[[-33.1  -7.6  42.9  -8.8 -25.2 -28.0  -2.3 -22.2]
 [ -4.4  25.2  34.0 -68.0 -19.6   3.9  10.9  23.0]]
=>
[[ -4.4 -33.1]
 [ 25.2  -7.6]
 [ 34.0  42.9]
 [-68.0  -8.8]
 [-19.6 -25.2]
 [  3.9 -28.0]
 [ 10.9  -2.3]
 [ 23.0 -22.2]]

[[ -0.9 -44.9 -60.0  16.9  12.7  30.5 -63.2 -44.2 -34.7]
 [ -0.9 -22.5 -60.0  16.9  12.7  -4.5 -63.2 -44.2  -4.8]]
=>
[[ -0.9  -0.9]
 [-22.5 -44.9]
 [-60.0 -60.0]
 [ 16.9  16.9]
 [ 12.7  12.7]
 [ -4.5  30.5]
 [-63.2 -63.2]
 [-44.2 -44.2]
 [ -4.8 -34.7]]

[[ 21.1  55.8   4.7]
 [-22.1  53.2 -22.6]
 [ 10.5 -58.6  11.1]
 [ 48.6 -11.4  41.4]
 [-40.9   9.9 -51.9]]
=>
[[-40.9  48.6  10.5 -22.1  21.1]
 [  9.9 -11.4 -58.6  53.2  55.8]
 [-51.9  41.4  11.1 -22.6   4.7]]

[[-10.8  48.5  55.1 -10.5  16.3  48.4  42.6]
 [-13.8  67.7  76.4 -13.7  23.4  67.8  58.5]
 [ 13.3 -52.4 -59.7  12.7 -17.7 -52.1 -46.7]
 [-10.6 -52.3 -58.8 -10.3 -17.8 -52.8 -43.6]
 [  8.5  38.8  43.6   8.6  13.6  39.0  33.0]
 [  8.6  38.8  44.1   9.4  13.7  38.4  35.1]
 [-13.4  46.2  52.2 -13.2  15.9  46.1  40.2]
 [  6.9  55.0  62.1   7.3  19.2  55.0  47.8]
 [  8.1  40.2  45.3   8.4  14.1  40.2  34.8]
 [ 11.3 -43.5 -49.0  11.5 -14.6 -43.7 -36.8]
 [ -9.6 -55.0 -62.4 -10.1 -18.7 -54.9 -48.1]]
=>
[[ -9.6  11.3   8.1   6.9 -13.4   8.6   8.5 -10.6  13.3 -13.8 -10.8]
 [-55.0 -43.5  40.2  55.0  46.2  38.8  38.8 -52.3 -52.4  67.7  48.5]
 [-62.4 -49.0  45.3  62.1  52.2  44.1  43.6 -58.8 -59.7  76.4  55.1]
 [-10.1  11.5   8.4   7.3 -13.2   9.4   8.6 -10.3  12.7 -13.7 -10.5]
 [-18.7 -14.6  14.1  19.2  15.9  13.7  13.6 -17.8 -17.7  23.4  16.3]
 [-54.9 -43.7  40.2  55.0  46.1  38.4  39.0 -52.8 -52.1  67.8  48.4]
 [-48.1 -36.8  34.8  47.8  40.2  35.1  33.0 -43.6 -46.7  58.5  42.6]]

[[-37.7 -56.6  43.2   7.0  -8.9  -8.4 -44.7 -19.7 -10.1  35.2   9.3]
 [-41.8 -62.3  47.1   7.7  -9.6  -9.0 -49.0 -21.6 -11.0  38.8  10.5]
 [-52.3 -78.7  59.7  11.0 -13.2 -12.2 -61.9 -28.7 -14.9  48.9  14.4]
 [-24.0 -35.7  26.7   4.7  -5.3  -4.7 -28.1 -12.5  -6.3  22.1   6.2]
 [-34.5 -51.2  39.1   6.3  -7.6  -6.8 -40.3 -17.7  -8.8  31.9   8.5]
 [-42.5 -63.2  48.5   4.2  -6.5  -6.1 -50.4 -18.8  -8.3  40.0   7.2]]
=>
[[-42.5 -34.5 -24.0 -52.3 -41.8 -37.7]
 [-63.2 -51.2 -35.7 -78.7 -62.3 -56.6]
 [ 48.5  39.1  26.7  59.7  47.1  43.2]
 [  4.2   6.3   4.7  11.0   7.7   7.0]
 [ -6.5  -7.6  -5.3 -13.2  -9.6  -8.9]
 [ -6.1  -6.8  -4.7 -12.2  -9.0  -8.4]
 [-50.4 -40.3 -28.1 -61.9 -49.0 -44.7]
 [-18.8 -17.7 -12.5 -28.7 -21.6 -19.7]
 [ -8.3  -8.8  -6.3 -14.9 -11.0 -10.1]
 [ 40.0  31.9  22.1  48.9  38.8  35.2]
 [  7.2   8.5   6.2  14.4  10.5   9.3]]

[[ -4.1 -21.8  -3.5  -9.3   8.3 -39.8 -27.9 -40.3  26.2  45.3  14.6 -33.5
  -39.6   2.9  32.6 -27.8]
 [ -5.4 -28.4  -4.5 -11.9  10.9 -51.9 -36.4 -52.8  34.3  59.5  19.3 -43.6
  -51.6   4.1  42.6 -36.3]
 [ -2.4 -17.9  -1.5  -6.4   8.8 -33.9 -23.4 -34.7  24.7  42.4  14.7 -28.1
  -33.6   4.6  30.6 -23.3]
 [ -2.7 -17.8  -1.9  -6.7   8.2 -33.4 -23.2 -34.1  23.7  40.7  13.9 -27.8
  -33.2   3.9  29.3 -23.0]]
=>
[[ -2.7  -2.4  -5.4  -4.1]
 [-17.8 -17.9 -28.4 -21.8]
 [ -1.9  -1.5  -4.5  -3.5]
 [ -6.7  -6.4 -11.9  -9.3]
 [  8.2   8.8  10.9   8.3]
 [-33.4 -33.9 -51.9 -39.8]
 [-23.2 -23.4 -36.4 -27.9]
 [-34.1 -34.7 -52.8 -40.3]
 [ 23.7  24.7  34.3  26.2]
 [ 40.7  42.4  59.5  45.3]
 [ 13.9  14.7  19.3  14.6]
 [-27.8 -28.1 -43.6 -33.5]
 [-33.2 -33.6 -51.6 -39.6]
 [  3.9   4.6   4.1   2.9]
 [ 29.3  30.6  42.6  32.6]
 [-23.0 -23.3 -36.3 -27.8]]
---
[[ 15.1 -40.9 -63.7 -68.8]
 [-54.3 -12.4 -13.5 -19.0]
 [-19.8  58.1  55.0  57.7]]
=>
[ 15.1 -12.4  55.0]

[[-70.4  69.4 -53.0]
 [ 52.2 -35.0 -33.2]
 [ 42.5 -32.9 -29.2]
 [ 49.9 -34.3 -28.9]]
=>
[-70.4 -35.0 -29.2]

[[ 26.1  12.7 -51.4]
 [-30.3 -14.6  56.9]]
=>
[ 26.1 -14.6]

[[ 59.8   7.2  -9.8  -9.1 -62.0]
 [ 53.9   4.4  -7.6  -7.0 -55.8]
 [ 55.2   4.9  -7.6  -6.9 -57.5]]
=>
[59.8  4.4 -7.6]

[[ 74.3  -2.8]
 [-51.0  71.5]]
=>
[74.3 71.5]

[[-44.2 -36.5 -33.4 -47.3 -12.2]
 [-30.6 -23.5 -17.9 -33.4  -3.3]
 [ 57.3  42.2  43.7  54.9  26.0]]
=>
[-44.2 -23.5  43.7]

[[ 47.7 -54.5]
 [ 24.0 -42.8]
 [ 26.1 -49.3]
 [-54.9  61.1]
 [ 34.1 -39.0]]
=>
[ 47.7 -42.8]
